Small tables with named rows and columns. After each table, cells are looked up by row and column.

gof:
cols = guzapan, sisis, molo, tevuni, giz, pige
ton: [82, 69, 98, 126, 69, 135]
geb: [153, 57, 145, 174, 208, 226]
fuga: [105, 248, 163, 20, 73, 85]
liv: [9, 112, 107, 174, 147, 134]

What is the sisis of liv in gof? 112
What is the guzapan of geb in gof? 153
What is the tevuni of ton in gof? 126
What is the molo of ton in gof? 98
What is the tevuni of liv in gof? 174
What is the pige of liv in gof? 134
What is the pige of geb in gof? 226
What is the giz of geb in gof? 208
What is the sisis of ton in gof? 69
What is the giz of liv in gof? 147
What is the guzapan of ton in gof? 82
What is the pige of ton in gof? 135

lamizum =
fields: bogu, laga, vuz, voz, ronubo, nas, keluzub, tumot, dep, kor
tebuki: [0.114, 0.250, 0.195, 0.238, 0.269, 0.306, 0.216, 0.089, 0.327, 0.117]
lam: [0.101, 0.299, 0.250, 0.302, 0.365, 0.170, 0.279, 0.157, 0.138, 0.236]
givedes: [0.344, 0.058, 0.145, 0.381, 0.322, 0.461, 0.428, 0.857, 0.781, 0.890]
dagasev: [0.384, 0.609, 0.509, 0.484, 0.361, 0.261, 0.234, 0.413, 0.258, 0.311]

tumot of givedes = 0.857
dep of lam = 0.138
vuz of lam = 0.250
nas of givedes = 0.461
tumot of dagasev = 0.413
dep of givedes = 0.781
bogu of tebuki = 0.114
laga of lam = 0.299
dep of tebuki = 0.327
laga of dagasev = 0.609
ronubo of tebuki = 0.269
dep of dagasev = 0.258
bogu of lam = 0.101
tumot of lam = 0.157
kor of dagasev = 0.311
keluzub of lam = 0.279
voz of dagasev = 0.484
voz of lam = 0.302
Which row has the largest dep? givedes

dafinub =
         gufit  rel  rivo  kagude  vuniv  gop  bopevob  funefe
gekeki     -13   54    43     -12    -25    3      -26      38
rumot      -43   22    54      28     39  -49       15     -17
zavolut    -35   26    24      -5    -10  -18       40      22
terasop    -52   45   -18      -6      9  -30       18     -11
kog        -48   -2   -11     -27    -21   14       39      44

What is the rel of rumot in dafinub? 22
What is the funefe of kog in dafinub? 44
What is the bopevob of gekeki in dafinub? -26
What is the rel of kog in dafinub? -2
What is the vuniv of rumot in dafinub? 39
What is the gop of rumot in dafinub? -49
What is the gufit of terasop in dafinub? -52
What is the gufit of rumot in dafinub? -43
What is the funefe of terasop in dafinub? -11
What is the gop of terasop in dafinub? -30
What is the vuniv of kog in dafinub? -21
What is the rivo of rumot in dafinub? 54
What is the gufit of zavolut in dafinub? -35
What is the funefe of zavolut in dafinub? 22
What is the bopevob of rumot in dafinub? 15
What is the rel of zavolut in dafinub? 26
Row with the largest kagude: rumot

lugaki
columns: samupan, lilel, sal, fuf, sel, fulo, gog, takim, sikelun
gokur: [0.6, 0.3, 0.3, 0.7, 0.7, 0.8, 0.6, 0.6, 0.2]
talokef: [0.6, 0.3, 0.3, 0.7, 0.7, 0.8, 0.6, 0.6, 0.2]
busa: [0.6, 0.3, 0.3, 0.7, 0.7, 0.8, 0.6, 0.6, 0.2]

gokur, samupan -> 0.6
busa, sel -> 0.7
busa, sal -> 0.3
busa, fuf -> 0.7
busa, fulo -> 0.8
busa, gog -> 0.6
gokur, fulo -> 0.8
gokur, sal -> 0.3
busa, samupan -> 0.6
gokur, lilel -> 0.3
talokef, fulo -> 0.8
gokur, sel -> 0.7
gokur, takim -> 0.6
gokur, gog -> 0.6
talokef, takim -> 0.6
busa, sikelun -> 0.2
talokef, gog -> 0.6
busa, takim -> 0.6
talokef, sel -> 0.7

lumag:
|  | sizago | samad | guvor | sulot | bosizis | tiguv | kom |
|---|---|---|---|---|---|---|---|
| zetoda | 203 | 148 | 195 | 157 | 93 | 208 | 165 |
| fif | 131 | 101 | 132 | 60 | 134 | 142 | 105 |
| viv | 202 | 158 | 197 | 156 | 124 | 205 | 162 |
| lov | 207 | 210 | 199 | 201 | 160 | 194 | 132 |
| sizo | 78 | 133 | 60 | 69 | 99 | 72 | 12 |
| vikasim | 152 | 118 | 175 | 186 | 189 | 148 | 230 |
| rivofo | 54 | 13 | 62 | 27 | 58 | 96 | 195 |
| gar | 141 | 98 | 134 | 73 | 79 | 151 | 96 |
| daresa | 104 | 115 | 102 | 123 | 102 | 98 | 102 |
| gavu | 113 | 165 | 101 | 143 | 116 | 106 | 79 |
| vozuson | 194 | 194 | 191 | 184 | 171 | 181 | 129 |
| durakat | 150 | 103 | 146 | 86 | 88 | 175 | 170 |

What is the kom of gavu in lumag?
79
What is the samad of gavu in lumag?
165
What is the tiguv of sizo in lumag?
72
What is the sulot of durakat in lumag?
86
What is the kom of vozuson in lumag?
129
What is the samad of zetoda in lumag?
148
What is the kom of rivofo in lumag?
195
What is the guvor of viv in lumag?
197
What is the sizago of zetoda in lumag?
203
What is the sulot of vozuson in lumag?
184
What is the sizago of fif in lumag?
131
What is the samad of lov in lumag?
210
What is the samad of durakat in lumag?
103
What is the guvor of zetoda in lumag?
195
What is the bosizis of fif in lumag?
134
What is the sulot of lov in lumag?
201
What is the tiguv of gar in lumag?
151
What is the sulot of zetoda in lumag?
157
What is the samad of rivofo in lumag?
13
What is the sulot of gar in lumag?
73

